Below is a small trained network, with its code and all its weights. Each question gives an input and a class and asks what happens when units are switched off, that is, made to give their printed mean instead of their output.

import numpy as np


def w(rows, s, z=0):
    codes = np.array(rows[::2]) - 128.0
    scale = np.full(codes.shape[1], s)
    scale[-1] = z or s
    return codes * scale


def norm(h):
    return h / np.sqrt((h * h).mean(-1, keepdims=True) + 1e-5)


def f(y):
    return y / 2 * (1 + np.tanh(0.7978845608 * (y + 0.044715 * y**3)))


def log_softmax(a):
    a = a - a.max(-1, keepdims=True)
    return a - np.log(np.exp(a).sum(-1, keepdims=True))


def net(x, mask):
    res = np.array(x, float).reshape(1, 7) / 4 @ E
    u = 0
    for l in range(2):
        y = f(norm(res) @ A[l][:, :-1].T + A[l][:, -1])
        res = res + np.where(mask[u : u + 11], y, B[l][:, -1]) @ B[l][:, :-1]
        u += 11
    return log_softmax(norm(res)[-1] @ U[:, :-1].T + U[:, -1])


A, B = {}, {}
E = w([
[161,113,203,32],'x0',
[72,221,209,170],'x1',
[179,254,153,75],'x2',
[153,106,148,117],'x3',
[204,81,196,176],'x4',
[134,146,135,143],'x5',
[221,164,48,161],'x6',
],0.0064)
A[0] = w([
[220,128,166,84,132],'L0N1',
[125,31,40,140,21],'L0N2',
[100,33,83,103,173],'L0N3',
[166,151,96,199,132],'L0N4',
[38,187,84,74,168],'L0N5',
[222,116,213,47,125],'L0N6',
[60,243,65,85,146],'L0N7',
[92,136,254,115,6],'L0N8',
[59,135,212,101,52],'L0N9',
[136,78,148,166,104],'L0N10',
[84,79,140,19,42],'L0N11',
],0.0095,0.0019)
B[0] = w([
[189,36,84,116,196],'L0N1',
[95,69,140,143,241],'L0N2',
[56,118,103,83,247],'L0N3',
[176,122,119,255,171],'L0N4',
[211,159,150,64,231],'L0N5',
[143,101,193,101,245],'L0N6',
[156,159,133,68,253],'L0N7',
[115,157,232,193,215],'L0N8',
[95,145,210,131,208],'L0N9',
[119,120,97,170,159],'L0N10',
[170,161,80,169,199],'L0N11',
],0.009,0.0041)
A[1] = w([
[167,111,89,177,34],'L1N1',
[254,170,90,110,4],'L1N2',
[99,223,172,144,161],'L1N3',
[37,76,53,158,135],'L1N4',
[26,87,15,124,158],'L1N5',
[238,167,228,195,148],'L1N6',
[65,158,119,93,157],'L1N7',
[172,94,112,120,94],'L1N8',
[133,96,129,43,29],'L1N9',
[229,164,128,141,135],'L1N10',
[192,166,176,153,238],'L1N11',
],0.0085,0.0018)
B[1] = w([
[165,105,189,169,134],'L1N1',
[82,91,132,141,184],'L1N2',
[159,141,77,105,199],'L1N3',
[104,139,65,61,220],'L1N4',
[2,169,98,119,234],'L1N5',
[102,109,38,178,253],'L1N6',
[239,146,150,46,152],'L1N7',
[204,36,95,118,142],'L1N8',
[212,122,122,130,153],'L1N9',
[72,218,118,168,181],'L1N10',
[55,88,4,169,207],'L1N11',
],0.0062,0.0047)
U = w([
[192,123,83,160,2],'0',
[185,206,146,63,217],'1',
[102,156,253,172,148],'2',
[46,78,103,127,93],'3',
[200,56,158,99,144],'4',
[151,212,79,193,120],'5',
[152,100,118,226,112],'6',
[91,107,76,92,141],'7',
],0.018,0.0056)

Each question gives the input, the list of numbers given to net, and the class t.
The units are the neurons (one row each of A and B). Each row of codes is followed by its name. A weight is (code - 128) times the scale printed after its matrix; where a second scale follows, it is the last column's (A, B and U).
mask holds one flag per neuron, layer by layer. A switched-off neuron (its flag False) gives its mean, the last column of its row in B, instead of its output. The means were averaged over made-up inputs and are rounded, as every weight is.
A unit's drop is (log p(t) with every unit on - log p(t) with that unit switched off) / (log p(t) with every unit on - log p(t) with every unit switched off).
The circuit of an input: a set's keep is (log p(t) with only the set's units on - log p(t) with every unit switched off) / (log p(t) with every unit on - log p(t) with every unit switched off). Starting from the 12 units with the biggest drops (on a tie, the unit counted first), units are removed one at a time, each time the one whose removal leaves the highest keep (on an exact tie, the one counted first), for as long as the keep stays at least 0.8.
units of the circuit, in order: the units of the circuit, biggest drop first
unit that matters most: the unit with the biggest drop
top k neurons: the k neurons with the biggest drops, biggest first
k most important neurons of layer l: the k neurons of layer l with the biggest drops, biggest first
drop when u is switched off: that unit's drop, to one decimal
input [7,2,7,6,-2,-4,-5], class 2: units of the circuit, in order -> L0N8
input [4,-5,0,-5,-5,-6,-1], class 1: units of the circuit, in order -> L0N5; L1N6
input [-1,-8,0,0,4,-1,-2], class 3: top 2 neurons -> L0N3; L0N5
input [-7,-7,8,6,-8,-6,1], class 1: units of the circuit, in order -> L0N7; L0N5
input [-2,-5,-6,-2,6,-3,6], class 3: 2 most important neurons of layer 1 -> L1N5; L1N4
input [-6,4,-2,-6,0,-2,-5], class 2: 2 most important neurons of layer 0 -> L0N11; L0N9
input [6,-1,6,-4,4,2,8], class 0: 3 most important neurons of layer 1 -> L1N10; L1N6; L1N11
input [0,-5,-6,-1,8,4,-2], class 3: top 3 neurons -> L0N3; L0N5; L1N5
input [8,5,8,6,5,0,7], class 4: top 2 neurons -> L0N1; L0N6
input [7,2,-6,-3,-1,4,2], class 2: top 2 neurons -> L0N3; L0N8
input [-3,-3,8,8,1,1,-7], class 2: 2 most important neurons of layer 0 -> L0N8; L0N6
input [-5,-8,-5,-8,5,1,6], class 3: 4 most important neurons of layer 0 -> L0N3; L0N2; L0N5; L0N11
input [-6,6,4,3,6,5,-2], class 5: 2 most important neurons of layer 0 -> L0N2; L0N6
input [-2,3,7,4,2,5,2], class 5: unit that matters most -> L1N10
input [6,0,-3,2,1,1,-4], class 2: top 2 neurons -> L0N8; L0N9
input [-4,-2,-2,4,2,3,-8], class 2: 2 most important neurons of layer 0 -> L0N9; L0N8
input [-4,7,5,6,1,8,-2], class 5: 2 most important neurons of layer 0 -> L0N6; L0N3
input [8,0,-5,-3,-8,-1,4], class 1: drop when L0N5 is switched off -> 0.2
input [-1,-2,7,4,3,-5,-7], class 2: drop when L0N8 is switched off -> 0.8
input [-7,7,0,5,-3,-6,-3], class 1: most important neuron of layer 0 -> L0N7
input [8,-8,7,6,-1,2,4], class 4: drop when L0N6 is switched off -> 0.1
input [-1,7,1,6,-8,2,0], class 1: drop when L1N3 is switched off -> 0.0
